Below is a small trained network, with its code and all its weights. Each question gives an input and a class and asks what happens when units are switched off, that is, made to give their printed mean instead of their output.

import numpy as np


def w(rows, s, z=0):
    codes = np.array(rows[::2]) - 128.0
    scale = np.full(codes.shape[1], s)
    scale[-1] = z or s
    return codes * scale


def norm(h):
    return h / np.sqrt((h * h).mean(-1, keepdims=True) + 1e-5)


def f(y):
    return np.maximum(y, 0)


def log_softmax(a):
    a = a - a.max(-1, keepdims=True)
    return a - np.log(np.exp(a).sum(-1, keepdims=True))


def net(x, mask):
    res = np.array(x, float).reshape(1, 5) / 4 @ E
    u = 0
    for l in range(3):
        y = f(norm(res) @ A[l][:, :-1].T + A[l][:, -1])
        res = res + np.where(mask[u : u + 9], y, B[l][:, -1]) @ B[l][:, :-1]
        u += 9
    return log_softmax(norm(res)[-1] @ U[:, :-1].T + U[:, -1])


A, B = {}, {}
E = w([
[122,141,156,155,103,165,137,228,199,151,142],'x0',
[46,44,95,100,139,139,144,123,179,162,126],'x1',
[162,69,234,112,141,77,167,134,172,118,162],'x2',
[176,141,112,140,161,79,109,96,119,80,255],'x3',
[182,85,98,26,126,103,102,202,168,197,153],'x4',
],0.009)
A[0] = w([
[140,171,129,236,183,103,73,126,73,19,184,155],'L0N0',
[164,127,141,90,86,161,121,145,95,155,96,161],'L0N1',
[153,175,119,149,122,178,44,117,95,74,222,7],'L0N2',
[116,83,182,190,152,169,166,101,104,89,197,18],'L0N3',
[151,153,101,179,120,184,145,138,144,139,159,65],'L0N4',
[144,223,213,127,138,45,137,143,90,99,112,56],'L0N5',
[107,109,104,141,148,97,111,174,187,120,149,1],'L0N6',
[91,142,180,154,132,196,114,124,153,172,75,62],'L0N7',
[254,187,97,112,101,124,101,120,97,115,109,148],'L0N8',
],0.009,0.0027)
B[0] = w([
[219,218,31,78,33,113,218,97,60,20,105,255],'L0N0',
[56,120,143,119,114,178,149,172,21,128,124,176],'L0N1',
[157,192,83,101,131,33,92,53,105,65,170,198],'L0N2',
[170,163,155,73,141,255,148,62,118,143,162,183],'L0N3',
[115,162,100,95,121,127,62,143,185,78,95,164],'L0N4',
[125,79,117,176,185,216,112,149,195,182,237,204],'L0N5',
[152,112,195,119,186,137,103,239,132,150,173,160],'L0N6',
[52,186,101,99,84,133,77,124,161,108,97,189],'L0N7',
[123,208,218,73,199,123,77,143,156,158,205,216],'L0N8',
],0.0076,0.0085)
A[1] = w([
[135,99,6,80,130,139,93,220,160,191,160,254],'L1N0',
[97,99,174,179,136,85,53,74,102,91,93,132],'L1N1',
[166,117,110,29,117,74,103,141,91,180,177,86],'L1N2',
[71,189,111,150,120,192,143,131,96,117,79,183],'L1N3',
[95,81,131,118,144,103,156,179,222,104,181,146],'L1N4',
[100,127,156,254,106,146,167,142,166,151,150,52],'L1N5',
[73,129,170,175,119,166,214,10,102,89,154,176],'L1N6',
[49,88,78,136,112,138,116,78,129,130,44,175],'L1N7',
[214,117,111,156,94,89,120,234,213,159,181,113],'L1N8',
],0.0084,0.0034)
B[1] = w([
[165,147,166,112,153,202,119,140,2,138,123,254],'L1N0',
[186,109,99,174,202,60,152,131,120,143,125,140],'L1N1',
[86,144,118,184,162,159,152,120,41,131,133,211],'L1N2',
[135,96,107,67,87,96,87,153,213,200,116,231],'L1N3',
[152,121,248,58,156,123,55,148,211,181,146,192],'L1N4',
[159,206,77,76,82,168,18,163,22,188,176,146],'L1N5',
[153,160,88,182,130,74,247,69,85,74,179,219],'L1N6',
[107,81,96,143,91,2,127,195,199,132,22,200],'L1N7',
[23,112,211,121,225,171,103,146,173,169,110,202],'L1N8',
],0.0081,0.0088)
A[2] = w([
[89,99,84,167,75,26,200,24,113,184,72,79],'L2N0',
[122,83,165,127,104,192,109,190,129,199,86,155],'L2N1',
[128,85,119,144,111,59,168,40,197,62,90,63],'L2N2',
[160,161,146,115,9,185,127,183,160,76,89,164],'L2N3',
[128,215,130,57,149,91,104,154,141,254,132,127],'L2N4',
[213,41,184,158,61,114,179,92,207,90,160,196],'L2N5',
[113,82,169,169,152,201,169,150,67,212,138,47],'L2N6',
[151,113,161,90,122,165,46,166,114,224,176,107],'L2N7',
[149,143,158,204,211,107,119,63,94,174,148,3],'L2N8',
],0.0085,0.0044)
B[2] = w([
[75,119,119,164,227,105,65,254,192,17,131,190],'L2N0',
[174,250,112,147,89,135,134,44,157,71,177,237],'L2N1',
[157,108,125,206,243,62,110,190,117,57,154,171],'L2N2',
[49,58,131,43,104,97,67,130,191,222,122,197],'L2N3',
[90,87,177,101,132,211,123,107,119,171,129,254],'L2N4',
[147,155,136,76,167,89,157,40,11,209,223,169],'L2N5',
[133,85,78,161,169,178,145,115,7,154,156,191],'L2N6',
[152,66,243,217,152,186,229,153,93,107,183,254],'L2N7',
[88,111,170,90,206,248,61,176,169,183,141,150],'L2N8',
],0.008,0.009)
U = w([
[176,24,86,187,130,141,161,127,69,159,66,42],'0',
[109,68,248,102,188,214,108,180,155,193,193,178],'1',
[186,198,124,113,151,128,193,45,62,80,220,209],'2',
[236,85,158,214,81,119,88,76,171,138,70,1],'3',
[78,92,64,190,186,38,106,210,182,46,85,110],'4',
[62,164,86,52,13,141,63,154,193,183,58,86],'5',
],0.013,0.0076)

Each question gives the input, the list of numbers given to net, and the class t.
The units are the neurons (one row each of A and B). Each row of codes is followed by its name. A weight is (code - 128) times the scale printed after its matrix; where a second scale follows, it is the last column's (A, B and U).
mask holds one flag per neuron, layer by layer. A switched-off neuron (its flag False) gives its mean, the last column of its row in B, instead of its output. The means were averaged over made-up inputs and are rounded, as every weight is.
A unit's drop is (log p(t) with every unit on - log p(t) with that unit switched off) / (log p(t) with every unit on - log p(t) with every unit switched off).
most important unit: the unit with the biggest drop
top k neurons: the k neurons with the biggest drops, biggest first
k most important neurons of layer l: the k neurons of layer l with the biggest drops, biggest first
drop of u: that unit's drop, to one decimal
input [-3,-4,-1,0,6], class 1: most important unit => L0N8
input [-7,-3,-7,-5,7], class 1: top 2 neurons => (L0N0, L0N8)
input [1,7,4,3,-3], class 2: 3 most important neurons of layer 0 => (L0N3, L0N5, L0N8)
input [-7,7,-6,-6,8], class 0: 2 most important neurons of layer 1 => (L1N0, L1N2)
input [-7,-6,-3,-5,8], class 1: 2 most important neurons of layer 0 => (L0N8, L0N0)
input [-7,-1,-6,0,5], class 1: top 2 neurons => (L0N0, L0N8)
input [-1,4,-8,-3,-2], class 5: top 2 neurons => (L1N3, L0N2)
input [-2,-3,4,-6,-4], class 4: top 2 neurons => (L0N8, L1N6)
input [4,4,-7,2,-1], class 5: 2 most important neurons of layer 1 => (L1N7, L1N8)
input [1,-7,7,4,3], class 1: 2 most important neurons of layer 1 => (L1N8, L1N6)
input [-7,4,4,-1,3], class 4: 2 most important neurons of layer 0 => (L0N8, L0N5)
input [-8,2,-5,2,4], class 1: top 4 neurons => (L0N0, L2N8, L1N6, L2N1)
input [-6,-3,-7,2,8], class 1: top 2 neurons => (L0N0, L0N8)
input [-6,6,0,2,-2], class 4: most important unit => L2N0
input [-7,-6,-7,-8,6], class 1: top 2 neurons => (L0N8, L0N0)
input [-5,4,-2,1,-6], class 4: drop of L1N7 => 0.1
input [-8,8,-7,1,5], class 0: drop of L1N6 => 0.3
input [-6,5,0,5,6], class 1: drop of L0N0 => 1.1
